Below is a small trained network, with its code and all its weights. Each question gives an input and a target symbol and asks what happens when units are switched off, that is, made to give their printed mean instead of their output.

import numpy as np


def w(rows, s, z=0):
    codes = np.array(rows[::2]) - 128.0
    scale = np.full(codes.shape[1], s)
    scale[-1] = z or s
    return codes * scale


def f(y):
    return np.maximum(y, 0)


def softmax(a):
    e = np.exp(a - a.max(-1, keepdims=True))
    return e / e.sum(-1, keepdims=True)


def log_softmax(a):
    a = a - a.max(-1, keepdims=True)
    return a - np.log(np.exp(a).sum(-1, keepdims=True))


def net(x, mask):
    ids = ['γθλξπτω'.index(c) for c in x.split()]
    T = len(ids)
    res = E[ids] + P[:T]
    u = 0
    for l in range(2):
        q, k, v = (res @ M[l].T for M in (Q, K, V))
        z = softmax(np.where(np.tri(T) > 0, q @ k.T / 3**0.5, -1e9)) @ v
        res = res + np.where(mask[u], z, O[l][:, -1]) @ O[l][:, :-1]
        u += 1
        y = f(res @ A[l][:, :-1].T + A[l][:, -1])
        res = res + np.where(mask[u : u + 4], y, B[l][:, -1]) @ B[l][:, :-1]
        u += 4
    return log_softmax(res[-1] @ U[:, :-1].T + U[:, -1])


Q, K, V, O, A, B = {}, {}, {}, {}, {}, {}
E = w([
[112,159,131,117,123,125,119,70,113],'γ',
[105,93,203,137,70,187,152,182,113],'θ',
[89,135,202,70,116,90,191,184,128],'λ',
[179,179,46,138,153,216,102,165,147],'ξ',
[255,166,178,119,136,90,86,99,74],'π',
[102,77,201,141,78,142,118,190,176],'τ',
[111,102,75,111,224,78,112,148,135],'ω',
],0.015)
P = w([
[141,69,168,168,206,254,227,91,139],'0',
[186,101,90,116,111,93,101,187,98],'1',
[174,123,76,97,94,98,118,172,107],'2',
[158,125,85,84,82,106,122,149,113],'3',
[103,138,131,93,124,114,96,136,144],'4',
[79,144,137,79,127,120,95,114,157],'5',
[56,158,145,74,124,117,102,112,151],'6',
[50,181,140,68,110,122,112,133,126],'7',
[55,189,150,59,102,115,110,132,121],'8',
],0.0093)
Q[0] = w([
[174,111,81,225,125,70,103,57,97],'0.h0',
[135,49,172,121,82,138,168,232,159],'0.h0',
[114,58,127,106,199,112,211,216,247],'0.h0',
],0.011)
K[0] = w([
[209,137,188,103,125,56,43,125,132],'0.h0',
[113,42,160,151,144,213,254,138,177],'0.h0',
[142,40,97,150,182,115,215,149,119],'0.h0',
],0.011)
V[0] = w([
[151,185,157,141,152,253,98,200,188],'0.h0',
[105,178,20,29,248,11,92,158,112],'0.h0',
[166,130,50,243,147,210,217,63,46],'0.h0',
],0.0055)
O[0] = w([
[121,117,126,173,141,196,206,70,84,229],'0.h0',
[142,92,207,2,116,132,107,152,167,3],'0.h0',
[60,117,123,128,46,123,97,16,26,153],'0.h0',
],0.0073,0.0038)
A[0] = w([
[125,74,75,179,207,135,135,85,89,47],'0.n0',
[203,94,50,91,224,107,77,175,114,255],'0.n1',
[92,130,69,79,139,92,94,211,240,54],'0.n2',
[111,102,100,96,2,34,77,108,49,155],'0.n3',
],0.008,0.0035)
B[0] = w([
[136,138,102,183,219,143,41,104,117,177],'0.n0',
[2,155,52,160,114,152,139,102,79,254],'0.n1',
[89,145,150,216,144,94,89,105,28,172],'0.n2',
[15,216,231,222,69,176,77,93,58,209],'0.n3',
],0.0074,0.0069)
Q[1] = w([
[97,205,155,181,73,253,157,185,135],'1.h0',
[69,95,165,245,42,153,153,233,59],'1.h0',
[148,88,240,216,41,49,217,175,108],'1.h0',
],0.0067)
K[1] = w([
[192,132,102,157,188,146,55,81,149],'1.h0',
[124,69,205,159,216,180,112,9,71],'1.h0',
[150,89,226,183,155,135,255,115,100],'1.h0',
],0.009)
V[1] = w([
[77,175,101,138,108,247,138,36,113],'1.h0',
[229,230,127,57,142,88,107,126,48],'1.h0',
[217,151,81,178,107,184,3,176,112],'1.h0',
],0.0076)
O[1] = w([
[161,209,118,158,160,110,122,184,164,254],'1.h0',
[7,182,186,218,173,143,233,59,146,103],'1.h0',
[147,119,249,85,244,255,133,130,166,168],'1.h0',
],0.0078,0.02)
A[1] = w([
[49,113,95,170,85,83,105,95,46,124],'1.n0',
[2,151,150,150,138,148,115,87,92,160],'1.n1',
[143,115,76,48,7,130,127,130,106,132],'1.n2',
[68,102,40,192,157,153,157,128,130,2],'1.n3',
],0.0091,0.0063)
B[1] = w([
[190,166,162,131,43,239,218,157,218,185],'1.n0',
[192,158,84,52,180,150,95,91,83,252],'1.n1',
[161,45,143,167,167,17,116,99,2,162],'1.n2',
[19,25,167,228,206,25,51,219,56,148],'1.n3',
],0.0083,0.013)
U = w([
[2,172,43,228,159,67,57,145,79,109],'γ',
[222,121,24,38,150,165,154,184,164,90],'θ',
[168,175,73,103,66,182,182,107,190,149],'λ',
[108,114,236,118,152,134,178,216,163,141],'ξ',
[134,144,137,112,146,135,90,63,81,2],'π',
[112,64,196,81,132,110,77,142,87,196],'τ',
[141,149,83,172,124,53,161,118,123,197],'ω',
],0.0094,0.0085)

Each question gives the input, a string of symbols that net reads in full, and the target symbol t.
The units are the heads (3 rows each of Q, K, V and O) and the neurons (one row each of A and B). Each row of codes is followed by its name. A weight is (code - 128) times the scale printed after its matrix; where a second scale follows, it is the last column's (O, A, B and U).
mask holds one flag per unit, layer by layer, with each layer's heads first. A switched-off unit (its flag False) gives its mean, the last column of its rows in O or B, instead of its output. The means were averaged over made-up inputs and are rounded, as every weight is.
A unit's drop is (log p(t) with every unit on - log p(t) with that unit switched off) / (log p(t) with every unit on - log p(t) with every unit switched off).
The circuit of an input: a set's keep is (log p(t) with only the set's units on - log p(t) with every unit switched off) / (log p(t) with every unit on - log p(t) with every unit switched off). Starting from all 10 units, units are removed one at a time, each time the one whose removal leaves the highest keep (on an exact tie, the one counted first), for as long as the keep stays at least 0.8.
units of the circuit, in order: the units of the circuit, biggest drop first
k most important neurons: the k neurons with the biggest drops, biggest first
top k neurons in layer l: the k neurons of layer l with the biggest drops, biggest first
input π λ ξ, target γ: units of the circuit, in order -> [0.n1]
input τ ξ π γ γ π τ, target θ: units of the circuit, in order -> [1.h0, 0.h0]
input γ ξ π τ τ τ, target λ: units of the circuit, in order -> [0.n3, 0.h0, 1.n0]
input τ π π π, target τ: 2 most important neurons -> [0.n3, 0.n0]
input τ τ ω π τ ω ω, target λ: top 3 neurons in layer 0 -> [0.n2, 0.n1, 0.n0]
input λ τ π, target λ: top 2 neurons in layer 0 -> [0.n1, 0.n3]
input ξ π π, target ξ: units of the circuit, in order -> [0.n0, 1.h0, 1.n1]
input π θ τ, target ξ: units of the circuit, in order -> [0.n0, 1.h0]
input λ γ θ, target ω: units of the circuit, in order -> [1.n2, 1.h0, 1.n0]
input ω ξ ξ ω ω ξ τ, target τ: units of the circuit, in order -> [0.h0, 1.h0, 0.n0]
input ω ξ ξ θ γ π, target ξ: units of the circuit, in order -> [0.h0, 1.n1]
input λ λ τ, target ω: units of the circuit, in order -> [1.n2, 1.h0, 1.n0]
input λ γ π ξ, target γ: units of the circuit, in order -> [0.n1, 1.n3]
input λ λ π, target λ: units of the circuit, in order -> [1.n0, 1.h0]
input θ ξ π ξ θ ω τ, target γ: 2 most important neurons -> [0.n0, 1.n0]
input τ π τ, target θ: units of the circuit, in order -> [1.h0]
input γ π π π τ τ γ, target π: top 3 neurons in layer 1 -> [1.n1, 1.n0, 1.n3]
input π τ λ π, target π: 3 most important neurons -> [0.n1, 1.n1, 0.n3]
input ξ λ τ, target π: 2 most important neurons -> [0.n3, 0.n0]
input ξ τ π τ τ π ξ λ, target π: top neuron in layer 1 -> [1.n1]
input τ τ π, target τ: units of the circuit, in order -> [0.h0, 1.h0, 0.n3, 1.n2]
input γ π π, target γ: 4 most important neurons -> [0.n0, 0.n1, 1.n0, 0.n3]
input ξ ω ω γ, target ξ: 3 most important neurons -> [0.n3, 0.n0, 1.n1]
input ξ τ π γ τ λ τ, target π: units of the circuit, in order -> [0.h0, 1.n1]
input θ λ π ω τ ω π π θ, target γ: 4 most important neurons -> [0.n0, 1.n0, 0.n3, 1.n1]
input λ π γ τ π λ, target ω: 2 most important neurons -> [1.n2, 0.n1]
input γ τ ξ τ θ ξ π λ, target λ: top neuron in layer 0 -> [0.n3]
input τ γ γ, target τ: 3 most important neurons -> [0.n3, 0.n0, 1.n2]
input ω θ π, target ω: 2 most important neurons -> [1.n2, 1.n0]
